Where the symbols take the objects:
z242 α z459
z242 λ z884
z242 η z846
z242 κ z541
z242 σ z164
z242 ξ z39
z70 α z16
z70 λ z921
z70 η z432
z70 κ z384
z70 σ z334
z70 ξ z95
z552 α z95
z552 λ z432
z552 η z214
z552 κ z430
z552 σ z195
z552 ξ z72
z453 α z552
z453 λ z49
z453 η z890
z453 κ z42
z453 σ z430
z453 ξ z267
z394 α z305
z394 λ z822
z394 η z738
z394 κ z744
z394 σ z576
z394 ξ z804
z414 α z218
z414 λ z797
z414 η z598
z414 κ z686
z414 σ z884
z414 ξ z520
z195 α z70
z195 λ z889
z195 η z49
z195 κ z387
z195 σ z384
z195 ξ z552
z797 α z580
z797 λ z549
z797 η z164
z797 κ z39
z797 σ z614
z797 ξ z672
z686 α z884
z686 λ z39
z686 η z223
z686 κ z988
z686 σ z228
z686 ξ z846
z988 α z228
z988 λ z405
z988 η z382
z988 κ z338
z988 σ z793
z988 ξ z26
z334 α z423
z334 λ z114
z334 η z889
z334 κ z830
z334 σ z157
z334 ξ z70
z520 α z549
z520 λ z672
z520 η z228
z520 κ z846
z520 σ z414
z520 ξ z164
z576 α z382
z576 λ z858
z576 η z525
z576 κ z985
z576 σ z169
z576 ξ z394
z305 α z223
z305 λ z376
z305 η z429
z305 κ z576
z305 σ z382
z305 ξ z338
z790 α z114
z790 λ z70
z790 η z552
z790 κ z912
z790 σ z103
z790 ξ z889
z356 α z102
z356 λ z501
z356 η z166
z356 κ z216
z356 σ z820
z356 ξ z575
z813 α z912
z813 λ z387
z813 η z42
z813 κ z532
z813 σ z267
z813 ξ z934
z166 α z172
z166 λ z688
z166 η z461
z166 κ z658
z166 σ z31
z166 ξ z781
z24 α z387
z24 λ z934
z24 η z993
z24 κ z272
z24 σ z890
z24 ξ z42
z98 α z520
z98 λ z598
z98 η z988
z98 κ z403
z98 σ z846
z98 ξ z541
z223 α z871
z223 λ z98
z223 η z243
z223 κ z382
z223 σ z179
z223 ξ z793
z206 α z934
z206 λ z42
z206 η z100
z206 κ z236
z206 σ z786
z206 ξ z993
z672 α z946
z672 λ z196
z672 η z242
z672 κ z871
z672 σ z797
z672 ξ z782
z875 α z805
z875 λ z315
z875 η z946
z875 κ z876
z875 σ z620
z875 ξ z715
z103 α z955
z103 λ z334
z103 η z195
z103 κ z72
z103 σ z57
z103 ξ z790
z233 α z337
z233 λ z820
z233 η z385
z233 κ z492
z233 σ z688
z233 ξ z506
z39 α z614
z39 λ z414
z39 η z98
z39 κ z405
z39 σ z242
z39 ξ z871
z164 α z196
z164 λ z782
z164 η z686
z164 κ z98
z164 σ z520
z164 ξ z242
z676 α z738
z676 λ z467
z676 η z157
z676 κ z70
z676 σ z16
z676 ξ z109
z89 α z49
z89 λ z267
z89 η z786
z89 κ z993
z89 σ z556
z89 ξ z890
z384 α z334
z384 λ z790
z384 η z340
z384 κ z214
z384 σ z830
z384 ξ z195
z718 α z796
z718 λ z805
z718 η z715
z718 κ z530
z718 σ z544
z718 ξ z315
z340 α z889
z340 λ z552
z340 η z267
z340 κ z934
z340 σ z115
z340 ξ z49
z715 α z630
z715 λ z149
z715 η z835
z715 κ z218
z715 σ z875
z715 ξ z175
z934 α z115
z934 λ z430
z934 η z375
z934 κ z786
z934 σ z813
z934 ξ z556
z102 α z206
z102 λ z301
z102 η z172
z102 κ z820
z102 σ z236
z102 ξ z986
z115 α z790
z115 λ z195
z115 η z453
z115 κ z813
z115 σ z912
z115 ξ z340
z105 α z166
z105 λ z492
z105 η z544
z105 κ z315
z105 σ z658
z105 ξ z99
z376 α z98
z376 λ z793
z376 η z880
z376 κ z858
z376 σ z403
z376 ξ z243
z149 α z105
z149 λ z968
z149 η z530
z149 κ z580
z149 σ z315
z149 ξ z483
z467 α z675
z467 λ z985
z467 η z955
z467 κ z921
z467 σ z63
z467 ξ z775
z49 α z432
z49 λ z72
z49 η z813
z49 κ z556
z49 σ z340
z49 ξ z214
z194 α z24
z194 λ z206
z194 η z986
z194 κ z337
z194 σ z272
z194 ξ z301
z876 α z620
z876 λ z211
z876 η z797
z876 κ z782
z876 σ z835
z876 ξ z218
z884 α z876
z884 λ z614
z884 η z871
z884 κ z228
z884 σ z782
z884 ξ z414
z793 α z598
z793 λ z541
z793 η z43
z793 κ z305
z793 σ z223
z793 ξ z988
z955 α z744
z955 λ z423
z955 η z70
z955 κ z57
z955 σ z109
z955 ξ z114
z63 α z804
z63 λ z738
z63 η z109
z63 κ z114
z63 σ z332
z63 ξ z467
z968 α z492
z968 λ z99
z968 η z620
z968 κ z715
z968 σ z630
z968 ξ z544
z748 α z77
z748 λ z576
z748 η z332
z748 κ z467
z748 σ z675
z748 ξ z634
z375 α z453
z375 λ z89
z375 η z272
z375 κ z301
z375 σ z42
z375 ξ z532
z218 α z875
z218 λ z580
z218 η z672
z218 κ z884
z218 σ z876
z218 ξ z549
z204 α z216
z204 λ z796
z204 η z315
z204 κ z483
z204 σ z99
z204 ξ z805
z611 α z575
z611 λ z166
z611 η z99
z611 κ z805
z611 σ z385
z611 ξ z492
z461 α z233
z461 λ z216
z461 η z805
z461 κ z968
z461 σ z492
z461 ξ z796
z315 α z658
z315 λ z630
z315 η z175
z315 κ z211
z315 σ z718
z315 ξ z149
z16 α z525
z16 λ z63
z16 η z241
z16 κ z334
z16 σ z423
z16 ξ z676
z385 α z356
z385 λ z31
z385 η z105
z385 κ z204
z385 σ z216
z385 ξ z611
z114 α z332
z114 λ z16
z114 η z95
z114 κ z103
z114 σ z955
z114 ξ z921
z506 α z341
z506 λ z356
z506 η z611
z506 κ z461
z506 σ z233
z506 ξ z31
z169 α z43
z169 λ z77
z169 η z634
z169 κ z738
z169 σ z429
z169 ξ z576
z738 α z429
z738 λ z675
z738 η z775
z738 κ z16
z738 σ z525
z738 ξ z985
z382 α z179
z382 λ z403
z382 η z822
z382 κ z169
z382 σ z43
z382 ξ z305
z744 α z576
z744 λ z634
z744 η z16
z744 κ z109
z744 σ z985
z744 ξ z332
z214 α z830
z214 λ z912
z214 η z934
z214 κ z89
z214 σ z49
z214 ξ z387
z781 α z297
z781 λ z233
z781 η z796
z781 κ z105
z781 σ z166
z781 ξ z216
z430 α z195
z430 λ z340
z430 η z89
z430 κ z24
z430 σ z387
z430 ξ z453
z541 α z164
z541 λ z228
z541 η z26
z541 κ z376
z541 σ z98
z541 ξ z405
z830 α z157
z830 λ z103
z830 η z115
z830 κ z49
z830 σ z432
z830 ξ z384
z986 α z993
z986 λ z100
z986 η z297
z986 κ z356
z986 σ z102
z986 ξ z69
z782 α z835
z782 λ z459
z782 η z39
z782 κ z598
z782 σ z672
z782 ξ z884
z241 α z467
z241 λ z109
z241 η z103
z241 κ z889
z241 σ z921
z241 ξ z157
z921 α z63
z921 λ z676
z921 η z57
z921 κ z790
z921 σ z114
z921 ξ z241
z775 α z748
z775 λ z744
z775 η z114
z775 κ z241
z775 σ z467
z775 ξ z423
z620 α z204
z620 λ z718
z620 η z580
z620 κ z835
z620 σ z483
z620 ξ z875
z530 α z544
z530 λ z620
z530 η z218
z530 κ z196
z530 σ z175
z530 ξ z211
z172 α z100
z172 λ z69
z172 η z233
z172 κ z31
z172 σ z501
z172 ξ z297
z99 α z781
z99 λ z461
z99 η z718
z99 κ z149
z99 σ z105
z99 ξ z204
z688 α z69
z688 λ z297
z688 η z216
z688 κ z611
z688 σ z575
z688 ξ z233
z630 α z611
z630 λ z105
z630 η z483
z630 κ z875
z630 σ z805
z630 ξ z968
z429 α z243
z429 λ z880
z429 η z748
z429 κ z525
z429 σ z822
z429 ξ z169
z796 α z506
z796 λ z385
z796 η z630
z796 κ z544
z796 σ z461
z796 ξ z658
z658 α z31
z658 λ z611
z658 η z968
z658 κ z718
z658 σ z796
z658 ξ z105
z880 α z988
z880 λ z43
z880 η z576
z880 κ z804
z880 σ z338
z880 ξ z77
z993 α z556
z993 λ z375
z993 η z266
z993 κ z102
z993 σ z206
z993 ξ z260
z31 α z501
z31 λ z575
z31 η z492
z31 κ z796
z31 σ z506
z31 ξ z166
z822 α z376
z822 λ z338
z822 η z675
z822 κ z634
z822 σ z858
z822 ξ z429
z43 α z405
z43 λ z26
z43 η z858
z43 κ z429
z43 σ z243
z43 ξ z382
z405 α z242
z405 λ z686
z405 η z403
z405 κ z243
z405 σ z541
z405 ξ z179
z236 α z786
z236 λ z194
z236 η z501
z236 κ z297
z236 σ z266
z236 ξ z102
z946 α z149
z946 λ z175
z946 η z459
z946 κ z797
z946 σ z580
z946 ξ z835
z634 α z858
z634 λ z394
z634 η z63
z634 κ z775
z634 σ z748
z634 ξ z525
z266 α z532
z266 λ z272
z266 η z341
z266 κ z172
z266 σ z100
z266 ξ z236
z100 α z375
z100 λ z260
z100 η z337
z100 κ z501
z100 σ z301
z100 ξ z266
z42 α z430
z42 λ z556
z42 η z260
z42 κ z194
z42 σ z24
z42 ξ z375
z260 α z89
z260 λ z532
z260 η z236
z260 κ z986
z260 σ z993
z260 ξ z272
z432 α z241
z432 λ z57
z432 η z912
z432 κ z340
z432 σ z889
z432 ξ z830
z175 α z968
z175 λ z483
z175 η z876
z175 κ z549
z175 σ z715
z175 ξ z530
z675 α z880
z675 λ z169
z675 η z744
z675 κ z63
z675 σ z804
z675 ξ z748
z216 α z820
z216 λ z506
z216 η z658
z216 κ z99
z216 σ z781
z216 ξ z385
z889 α z921
z889 λ z95
z889 η z72
z889 κ z115
z889 σ z790
z889 ξ z432
z332 α z394
z332 λ z525
z332 η z676
z332 κ z955
z332 σ z744
z332 ξ z63
z912 α z103
z912 λ z384
z912 η z430
z912 κ z267
z912 σ z72
z912 ξ z115
z858 α z403
z858 λ z305
z858 η z804
z858 κ z748
z858 σ z77
z858 ξ z822
z423 α z634
z423 λ z332
z423 η z921
z423 κ z157
z423 σ z775
z423 ξ z16
z459 α z530
z459 λ z876
z459 η z414
z459 κ z164
z459 σ z196
z459 ξ z614
z544 α z461
z544 λ z204
z544 η z875
z544 κ z175
z544 σ z968
z544 ξ z718
z109 α z985
z109 λ z775
z109 η z334
z109 κ z95
z109 σ z676
z109 ξ z955
z525 α z822
z525 λ z804
z525 η z467
z525 κ z423
z525 σ z634
z525 ξ z738
z228 α z782
z228 λ z242
z228 η z179
z228 κ z793
z228 σ z598
z228 ξ z686
z846 α z414
z846 λ z871
z846 η z793
z846 κ z26
z846 σ z686
z846 ξ z98
z243 α z541
z243 λ z988
z243 η z77
z243 κ z822
z243 σ z376
z243 ξ z43
z575 α z986
z575 λ z172
z575 η z781
z575 κ z385
z575 σ z356
z575 ξ z688
z69 α z260
z69 λ z266
z69 η z820
z69 κ z575
z69 σ z986
z69 ξ z337
z403 α z846
z403 λ z223
z403 η z338
z403 κ z77
z403 σ z26
z403 ξ z376
z483 α z99
z483 λ z544
z483 η z211
z483 κ z946
z483 σ z149
z483 ξ z620
z501 α z301
z501 λ z986
z501 η z688
z501 κ z506
z501 σ z341
z501 ξ z172
z820 α z236
z820 λ z341
z820 η z31
z820 κ z781
z820 σ z297
z820 ξ z356
z95 α z676
z95 λ z241
z95 η z830
z95 κ z195
z95 σ z70
z95 ξ z57
z871 α z797
z871 λ z520
z871 η z541
z871 κ z179
z871 σ z39
z871 ξ z598
z835 α z483
z835 λ z530
z835 η z614
z835 κ z672
z835 σ z946
z835 ξ z876
z985 α z169
z985 λ z748
z985 η z423
z985 κ z676
z985 σ z738
z985 ξ z744
z387 α z384
z387 λ z115
z387 η z556
z387 κ z890
z387 σ z214
z387 ξ z430
z57 α z109
z57 λ z157
z57 η z384
z57 κ z552
z57 σ z95
z57 ξ z103
z804 α z338
z804 λ z429
z804 η z985
z804 κ z332
z804 σ z394
z804 ξ z675
z890 α z214
z890 λ z813
z890 η z206
z890 κ z260
z890 σ z89
z890 ξ z24
z179 α z39
z179 λ z846
z179 η z376
z179 κ z43
z179 σ z405
z179 ξ z223
z580 α z315
z580 λ z715
z580 η z196
z580 κ z614
z580 σ z211
z580 ξ z946
z157 α z775
z157 λ z955
z157 η z790
z157 κ z432
z157 σ z241
z157 ξ z334
z492 α z688
z492 λ z781
z492 η z204
z492 κ z630
z492 σ z611
z492 ξ z461
z267 α z72
z267 λ z214
z267 η z24
z267 κ z375
z267 σ z453
z267 ξ z813
z196 α z175
z196 λ z835
z196 η z884
z196 κ z520
z196 σ z549
z196 ξ z459
z211 α z718
z211 λ z875
z211 η z549
z211 κ z459
z211 σ z530
z211 ξ z580
z341 α z194
z341 λ z102
z341 η z575
z341 κ z233
z341 σ z337
z341 ξ z501
z301 α z42
z301 λ z993
z301 η z69
z301 κ z341
z301 σ z194
z301 ξ z100
z337 α z272
z337 λ z236
z337 η z356
z337 κ z688
z337 σ z69
z337 ξ z341
z272 α z890
z272 λ z786
z272 η z102
z272 κ z69
z272 σ z260
z272 ξ z194
z786 α z813
z786 λ z24
z786 η z301
z786 κ z266
z786 σ z532
z786 ξ z206
z805 α z385
z805 λ z658
z805 η z149
z805 κ z620
z805 σ z204
z805 ξ z630
z338 α z793
z338 λ z243
z338 η z169
z338 κ z394
z338 σ z305
z338 ξ z880
z532 α z267
z532 λ z890
z532 η z194
z532 κ z100
z532 σ z375
z532 ξ z786
z297 α z266
z297 λ z337
z297 η z506
z297 κ z166
z297 σ z172
z297 ξ z820
z77 α z26
z77 λ z382
z77 η z394
z77 κ z675
z77 σ z880
z77 ξ z858
z614 α z211
z614 λ z218
z614 η z520
z614 κ z242
z614 σ z459
z614 ξ z797
z72 α z57
z72 λ z830
z72 η z387
z72 κ z453
z72 σ z552
z72 ξ z912
z556 α z340
z556 λ z453
z556 η z532
z556 κ z206
z556 σ z934
z556 ξ z89
z26 α z686
z26 λ z179
z26 η z305
z26 κ z880
z26 σ z988
z26 ξ z403
z549 α z715
z549 λ z946
z549 η z782
z549 κ z414
z549 σ z218
z549 ξ z196
z598 α z672
z598 λ z164
z598 η z405
z598 κ z223
z598 σ z871
z598 ξ z228

In the rows, 552 means zero.

The rows follow the links: the fewer symbols apart two objects are, the more alike their rows tend to be.

Each row is also shifted at random along 4 hidden directions that mean nothing.

Each row, then its object:
[ 522  502  627  551  400  645  538  402  562  767  453  601  500  611  491  644  644  646  555  539  526  400  526  469  496  599  536]; object z166
[ 709  573  567  659  398  645  626  478  574  763  518  541  545  513  448  616  637  504  559  480  563  668  588  547  573  588  504]; object z194
[ 353  607  500  689  555  524  636  569  495  550  613  476  599  505  585  562  553  475  536  496  545  635  672  521  670  529  593]; object z830
[ 649  580  515  689  526  538  630  460  463  687  573  482  583  569  598  607  583  556  519  501  505  476  675  443  662  504  630]; object z72
[ 493  504  663  550  399  642  545  517  624  493  490  664  523  567  613  568  621  579  578  555  669  470  460  530  499  651  597]; object z781
[ 524  520  561  404  587  559  456  505  593  728  506  593  494  579  427  521  542  607  560  596  511  556  464  635  424  554  437]; object z549
[ 333  476  635  456  494  598  472  448  549  603  451  619  490  654  551  624  595  707  549  598  498  282  487  455  468  583  556]; object z149
[ 617  521  535  403  635  545  465  561  551  591  496  533  513  600  403  597  519  645  552  604  409  501  515  561  458  510  430]; object z884
[ 596  546  594  685  420  594  622  448  524  626  544  578  566  566  680  585  624  555  544  505  625  434  599  447  626  583  681]; object z42
[ 615  510  577  392  606  527  453  518  612  656  544  653  501  576  561  432  523  586  564  620  623  530  406  676  419  575  520]; object z797
[ 523  604  456  624  647  474  595  519  463  708  618  452  584  537  536  538  516  522  519  522  467  591  673  539  636  468  561]; object z109
[ 695  581  459  519  715  454  536  576  482  573  601  468  574  563  537  523  473  562  527  574  448  550  612  559  579  453  537]; object z576
[ 603  591  486  562  695  456  567  684  525  316  646  507  607  508  648  469  461  476  547  567  579  638  583  597  620  505  603]; object z525
[ 535  546  607  689  413  605  625  482  528  533  533  574  570  565  677  611  628  560  548  509  617  431  597  429  631  592  677]; object z532
[ 574  580  556  694  425  617  640  511  538  642  530  509  569  522  497  643  623  509  549  479  534  613  637  487  625  570  549]; object z375
[ 221  559  505  449  716  480  493  682  535  355  580  504  561  545  506  527  459  552  551  599  469  596  550  601  531  511  483]; object z793
[ 447  549  495  449  716  458  482  560  504  580  581  518  544  586  536  502  475  600  531  601  464  495  553  579  526  483  523]; object z403
[ 428  495  564  406  655  498  447  517  527  530  529  590  517  638  603  522  507  673  541  630  504  333  488  528  479  521  571]; object z39
[ 653  572  546  707  469  594  648  536  481  481  524  456  590  562  549  715  603  567  534  490  455  471  693  376  680  526  603]; object z267
[ 654  583  500  628  634  472  596  570  483  470  630  508  602  545  701  505  510  517  526  547  575  508  623  512  654  496  671]; object z955
[ 417  555  483  489  726  452  510  587  469  482  581  472  566  597  558  556  475  609  525  594  418  452  608  510  575  459  549]; object z880
[ 298  588  467  618  653  454  579  470  436  738  622  474  575  566  611  515  521  551  511  533  488  490  672  510  638  475  610]; object z676
[ 605  591  480  635  630  479  601  551  466  555  615  467  597  547  618  546  519  529  524  530  509  532  658  503  655  480  620]; object z114
[ 468  503  584  408  567  561  457  488  582  693  497  612  492  603  481  534  552  637  556  600  520  468  458  591  431  564  482]; object z876
[ 519  503  647  525  416  640  529  492  605  574  470  635  512  587  545  603  623  611  570  559  595  447  482  509  491  626  553]; object z611
[ 410  533  617  599  391  664  579  519  581  573  463  555  531  558  441  691  640  580  564  510  506  541  571  473  547  607  498]; object z356
[ 532  527  623  610  391  677  590  564  563  423  441  524  547  572  445  761  636  606  561  516  460  481  595  402  572  595  508]; object z820
[ 326  601  466  625  663  476  597  604  454  489  612  425  601  538  546  586  501  525  523  529  434  570  693  490  660  471  562]; object z16
[ 576  534  505  505  711  430  506  505  453  541  597  529  562  630  711  495  487  639  512  608  501  312  577  482  581  464  667]; object z429
[ 522  546  544  411  632  554  483  682  625  425  536  558  530  521  402  534  498  535  579  595  511  707  471  669  452  557  403]; object z782
[ 332  531  540  419  672  514  468  635  554  415  537  537  533  576  484  554  488  605  556  609  464  531  515  577  491  525  473]; object z871
[ 423  557  568  700  438  589  630  442  486  671  529  516  565  577  598  650  626  577  530  492  525  429  656  407  644  556  631]; object z890
[ 449  523  560  398  639  508  458  571  601  560  564  633  516  563  569  428  500  567  565  617  609  563  430  673  441  564  518]; object z520
[ 366  543  615  575  400  664  569  575  626  537  484  581  533  518  425  629  619  525  580  515  570  666  524  567  514  634  463]; object z506
[ 599  551  509  442  710  463  486  626  554  455  603  558  555  553  590  447  464  548  550  612  560  575  503  639  512  509  541]; object z26
[ 626  596  549  692  441  587  640  505  583  717  595  575  571  478  579  501  605  432  558  480  683  726  576  611  601  601  584]; object z89
[ 476  599  547  700  513  538  646  624  555  381  629  546  610  477  694  502  553  426  556  504  686  667  604  557  664  584  656]; object z912
[ 527  550  503  433  710  461  479  561  533  594  589  553  540  573  561  453  474  581  541  607  524  532  510  627  499  498  531]; object z988
[ 429  518  629  474  478  630  511  650  656  344  494  619  526  526  481  578  571  545  592  570  600  634  449  605  464  634  472]; object z544

Complete each set of four: the symbols that take the first to the second take the third to the fourth, perhaps in another order.
Answer with the object's name.
A [ 561  585  467  594  655  445  569  452  470  792  643  521  566  559  653  440  514  530  517  545  568  524  611  575  606  483  634]
B [ 464  596  494  658  607  491  614  574  478  498  622  481  606  529  642  539  524  502  530  525  544  564  659  510  667  506  631]
C [ 505  569  572  689  413  630  635  515  529  589  510  501  567  541  490  688  630  544  547  483  501  555  647  441  625  570  551]
D z102

A [ 708  548  485  446  716  462  486  556  513  587  576  516  545  588  533  505  477  600  537  601  467  502  544  583  520  468  525]
B [ 501  533  507  433  704  494  476  598  498  475  528  483  540  610  463  607  484  649  537  607  370  444  570  507  519  470  481]
C [ 776  576  498  591  655  445  575  551  513  530  657  562  590  541  759  407  493  499  534  567  663  529  559  589  616  509  697]
D z525

A [ 553  525  630  534  421  662  547  584  631  459  469  599  528  541  462  635  608  558  584  542  568  590  491  543  496  627  487]
B [ 350  515  638  515  430  641  526  553  631  519  488  634  517  548  509  580  603  560  583  553  613  567  469  574  478  642  508]
C [ 569  532  612  558  401  660  558  495  608  683  470  587  514  550  423  636  634  572  571  521  542  584  523  543  498  614  470]
D z216

A [ 473  487  633  447  479  587  469  418  604  749  492  688  483  610  584  493  598  636  564  595  637  407  417  585  428  618  564]
B [ 676  524  615  478  450  634  514  531  658  657  497  646  506  531  456  529  595  541  585  560  630  649  429  649  434  627  463]
C [ 506  598  467  655  618  499  614  543  448  603  595  424  594  544  530  607  531  536  519  511  430  557  705  473  668  470  566]
D z676

A [ 654  525  625  542  403  651  548  494  632  669  486  636  514  541  487  570  628  554  577  535  625  590  468  588  480  631  507]
B [ 630  503  636  475  459  629  504  533  623  530  475  636  506  578  512  584  594  608  575  577  587  495  449  555  458  616  514]
C [ 410  553  562  699  498  531  623  459  463  550  581  539  585  585  751  581  591  574  522  517  589  351  648  399  677  546  734]
D z24

A [ 547  483  636  453  483  602  477  463  588  622  468  648  493  622  562  570  593  664  561  595  570  369  446  521  448  594  553]
B [ 621  542  603  571  394  661  570  477  616  748  483  593  516  539  425  610  635  547  572  513  571  625  519  569  497  619  473]
C [ 471  521  616  474  470  633  509  577  638  523  484  615  513  547  451  579  587  568  582  567  573  601  461  601  454  620  458]
D z820

A [ 614  503  573  394  606  535  451  506  576  647  517  617  500  607  528  501  530  636  557  619  540  450  448  603  434  548  512]
B [ 601  550  520  416  692  485  475  625  586  506  589  578  542  540  538  434  469  534  558  613  573  631  467  684  475  529  498]
C [ 598  578  576  691  416  632  647  590  570  451  536  517  584  498  520  647  612  482  565  484  571  654  616  495  628  596  555]
D z501

A [ 403  526  630  595  381  640  567  443  593  711  496  626  521  560  552  579  645  568  565  519  625  509  517  528  522  633  566]
B [ 530  530  615  551  410  662  552  524  607  603  464  579  518  552  424  654  626  577  573  529  532  572  521  528  499  615  470]
C [ 659  577  569  683  410  643  640  567  567  531  524  511  575  507  479  666  624  500  562  480  541  651  614  494  614  587  527]
D z102

A [ 207  588  575  695  414  611  639  556  580  582  567  559  571  476  546  566  617  448  564  474  641  712  597  567  613  626  557]
B [ 890  534  617  629  377  650  603  491  595  598  499  601  545  548  566  609  641  550  566  514  625  528  529  503  557  614  589]
C [ 674  514  635  513  415  635  527  487  643  654  493  667  507  555  537  535  616  565  578  556  662  552  436  600  457  636  537]
D z718

A [ 535  541  544  406  611  564  476  629  621  544  521  562  514  534  381  534  516  551  576  588  500  692  470  670  438  556  393]
B [ 507  510  568  419  623  561  474  646  552  315  477  516  532  609  439  662  516  660  556  612  392  445  528  491  491  522  459]
C [ 697  585  468  556  688  441  553  526  500  672  644  527  575  541  639  422  485  515  527  563  577  579  578  617  588  481  606]
D z744

A [ 921  535  618  653  381  643  617  518  591  508  515  601  561  545  616  609  630  536  565  515  646  516  539  488  586  612  625]
B [ 496  570  585  681  405  626  630  522  563  592  531  544  565  518  536  621  624  505  559  485  585  607  603  504  611  599  568]
C [ 716  494  626  447  507  621  494  602  604  353  454  591  519  599  495  645  569  641  576  598  505  440  468  502  471  585  509]
D z544

A [ 611  570  572  676  409  630  631  496  558  669  525  533  560  522  499  632  632  513  556  483  562  611  607  505  600  585  549]
B [ 612  538  627  659  387  635  611  513  577  502  518  601  559  548  634  604  632  544  564  513  646  491  554  472  591  621  637]
C [ 604  482  631  446  498  605  482  513  588  509  459  620  500  624  536  613  582  671  562  600  530  367  463  498  460  586  541]
D z530

A [ 682  582  564  697  442  606  649  574  557  479  562  530  591  500  585  605  602  478  558  490  605  631  615  504  641  580  602]
B [ 597  565  604  681  400  623  632  564  597  482  557  594  574  496  621  558  616  470  570  495  687  636  556  546  603  625  612]
C [ 478  577  473  547  705  443  547  569  479  542  622  494  576  562  621  489  479  547  524  571  511  520  609  552  603  473  596]
D z467

A [ 702  577  458  497  726  468  529  610  491  525  586  455  570  560  485  551  470  564  529  577  414  575  607  561  571  448  500]
B [ 435  558  480  459  726  455  489  548  497  632  587  504  544  582  515  501  479  598  530  594  448  510  568  583  525  471  511]
C [ 659  484  680  477  427  602  493  470  670  590  529  771  502  570  737  402  600  560  585  595  825  466  346  646  434  675  656]
D z385

A [ 462  539  519  406  639  542  470  572  565  647  510  522  511  568  344  573  516  600  554  587  413  610  515  617  449  518  382]
B [ 715  504  574  399  644  521  461  609  577  376  528  594  530  602  584  523  495  628  559  630  537  438  457  568  476  536  551]
C [ 464  498  586  417  563  571  460  502  564  626  478  590  495  623  471  588  558  667  555  605  474  416  484  536  446  555  485]
D z549

A [ 547  507  621  442  522  611  490  644  626  320  481  603  526  563  495  602  553  593  581  594  548  537  457  563  464  598  483]
B [ 684  494  596  396  577  546  451  499  605  628  520  664  499  601  582  462  541  621  564  622  618  454  404  627  423  576  547]
C [ 560  609  503  653  569  477  609  491  551  760  683  596  582  479  721  344  534  410  541  512  755  702  555  683  605  562  664]
D z912

A [ 579  574  553  695  431  611  641  496  520  641  530  501  570  537  518  654  623  534  544  481  518  560  651  456  636  557  571]
B [ 533  560  570  707  452  594  641  535  491  448  531  488  589  566  605  691  607  567  536  496  504  443  673  377  674  546  639]
C [ 618  537  617  660  384  624  608  456  561  622  519  603  550  559  635  594  639  557  556  510  639  466  557  475  587  612  642]
D z993

